Below are the code and all the weights of a small trained network. Each question names an input and a class and asks about switching units off, where a switched-off unit gives its printed mean instead of its output.

import numpy as np


def w(rows, s, z=0):
    codes = np.array(rows[::2]) - 128.0
    scale = np.full(codes.shape[1], s)
    scale[-1] = z or s
    return codes * scale


def f(y):
    return np.maximum(y, 0)


def log_softmax(a):
    a = a - a.max(-1, keepdims=True)
    return a - np.log(np.exp(a).sum(-1, keepdims=True))


def net(x, mask):
    res = np.array(x, float).reshape(1, 7) / 4 @ E
    y = f(res @ A[0][:, :-1].T + A[0][:, -1])
    res = res + np.where(mask, y, B[0][:, -1]) @ B[0][:, :-1]
    return log_softmax(res[-1] @ U[:, :-1].T + U[:, -1])


A, B = {}, {}
E = w([
[127,128,127,128,129],'x0',
[135,135,116,127,129],'x1',
[125,128,128,128,129],'x2',
[87,48,64,79,73],'x3',
[180,7,120,143,184],'x4',
[127,125,131,128,127],'x5',
[156,156,167,7,161],'x6',
],0.018)
A[0] = w([
[158,120,142,152,163,142],'N1',
[182,105,149,81,155,52],'N2',
[191,132,180,168,180,85],'N3',
[140,69,118,136,212,142],'N4',
[148,71,123,154,169,100],'N5',
[137,100,73,116,89,195],'N6',
[74,130,143,110,50,215],'N7',
[142,212,136,99,112,176],'N8',
[112,155,117,185,64,186],'N9',
[122,178,188,102,159,205],'N10',
[154,168,149,250,165,232],'N11',
[114,104,113,3,118,2],'N12',
[107,68,51,160,136,134],'N13',
[143,156,170,102,205,108],'N14',
],0.017,0.0069)
B[0] = w([
[131,116,143,74,137,181],'N1',
[141,98,101,69,138,206],'N2',
[149,117,82,78,139,217],'N3',
[193,83,125,64,156,236],'N4',
[171,67,179,117,113,211],'N5',
[90,101,141,161,110,211],'N6',
[84,158,79,208,115,216],'N7',
[123,142,196,156,84,217],'N8',
[67,132,89,190,125,209],'N9',
[141,171,202,115,80,221],'N10',
[75,124,154,160,240,252],'N11',
[68,145,155,171,250,248],'N12',
[154,59,211,185,62,237],'N13',
[221,108,141,94,58,216],'N14',
],0.013,0.021)
U = w([
[73,207,144,143,215,223],'0',
[147,112,197,122,51,204],'1',
[122,72,112,96,248,189],'2',
[185,141,92,11,138,3],'3',
[79,122,22,158,68,8],'4',
],0.015,0.0053)

Each question gives the input, the list of numbers given to net, and the class t.
The units are the neurons (one row each of A and B). Each row of codes is followed by its name. A weight is (code - 128) times the scale printed after its matrix; where a second scale follows, it is the last column's (A, B and U).
mask holds one flag per neuron, in row order. A switched-off neuron (its flag False) gives its mean, the last column of its row in B, instead of its output. The means were averaged over made-up inputs and are rounded, as every weight is.
A unit's drop is (log p(t) with every unit on - log p(t) with that unit switched off) / (log p(t) with every unit on - log p(t) with every unit switched off).
The circuit of an input: a set's keep is (log p(t) with only the set's units on - log p(t) with every unit switched off) / (log p(t) with every unit on - log p(t) with every unit switched off). Starting from the 12 units with the biggest drops (on a tie, the unit counted first), units are removed one at a time, each time the one whose removal leaves the highest keep (on an exact tie, the one counted first), for as long as the keep stays at least 0.8.
circuit, biggest first: the units of the circuit, biggest drop first
most important unit: the unit with the biggest drop
k most important neurons: the k neurons with the biggest drops, biggest first
drop when u is switched off: that unit's drop, to one decimal
input [-6,8,7,7,-7,-3,3], class 0: circuit, biggest first -> N12
input [6,5,-2,-7,5,-8,1], class 3: circuit, biggest first -> N14; N3
input [7,-6,-4,1,-7,-5,0], class 4: 4 most important neurons -> N12; N11; N7; N13
input [-8,7,0,-5,7,1,1], class 3: circuit, biggest first -> N12; N14; N3
input [6,-5,-3,-2,0,-2,-5], class 0: 2 most important neurons -> N4; N2
input [0,-1,-5,1,-4,2,8], class 0: 2 most important neurons -> N12; N13
input [2,1,-5,-3,0,3,2], class 1: 3 most important neurons -> N4; N12; N10
input [-7,-4,0,1,0,7,-4], class 4: 2 most important neurons -> N12; N10
input [7,-4,7,-4,1,-3,1], class 3: 2 most important neurons -> N12; N13
input [-7,-5,8,2,-4,7,-1], class 4: 2 most important neurons -> N12; N11
input [6,-1,-5,1,-8,4,-6], class 4: 3 most important neurons -> N12; N9; N7
input [4,5,6,0,-1,-4,3], class 1: 2 most important neurons -> N11; N9
input [2,8,8,1,2,-4,-1], class 1: 2 most important neurons -> N12; N11
input [5,-8,4,8,-3,1,0], class 4: circuit, biggest first -> N7
input [3,7,3,-5,0,-3,5], class 1: 2 most important neurons -> N8; N10
input [3,4,2,2,-5,-4,-6], class 4: drop when N12 is switched off -> 0.1
input [-8,7,8,8,-3,6,3], class 0: drop when N12 is switched off -> 0.9
input [6,-6,4,2,-6,0,-7], class 4: drop when N12 is switched off -> 0.1
input [3,7,3,3,7,0,-3], class 1: drop when N13 is switched off -> 0.2
input [0,6,2,-2,-1,6,7], class 1: most important unit -> N8
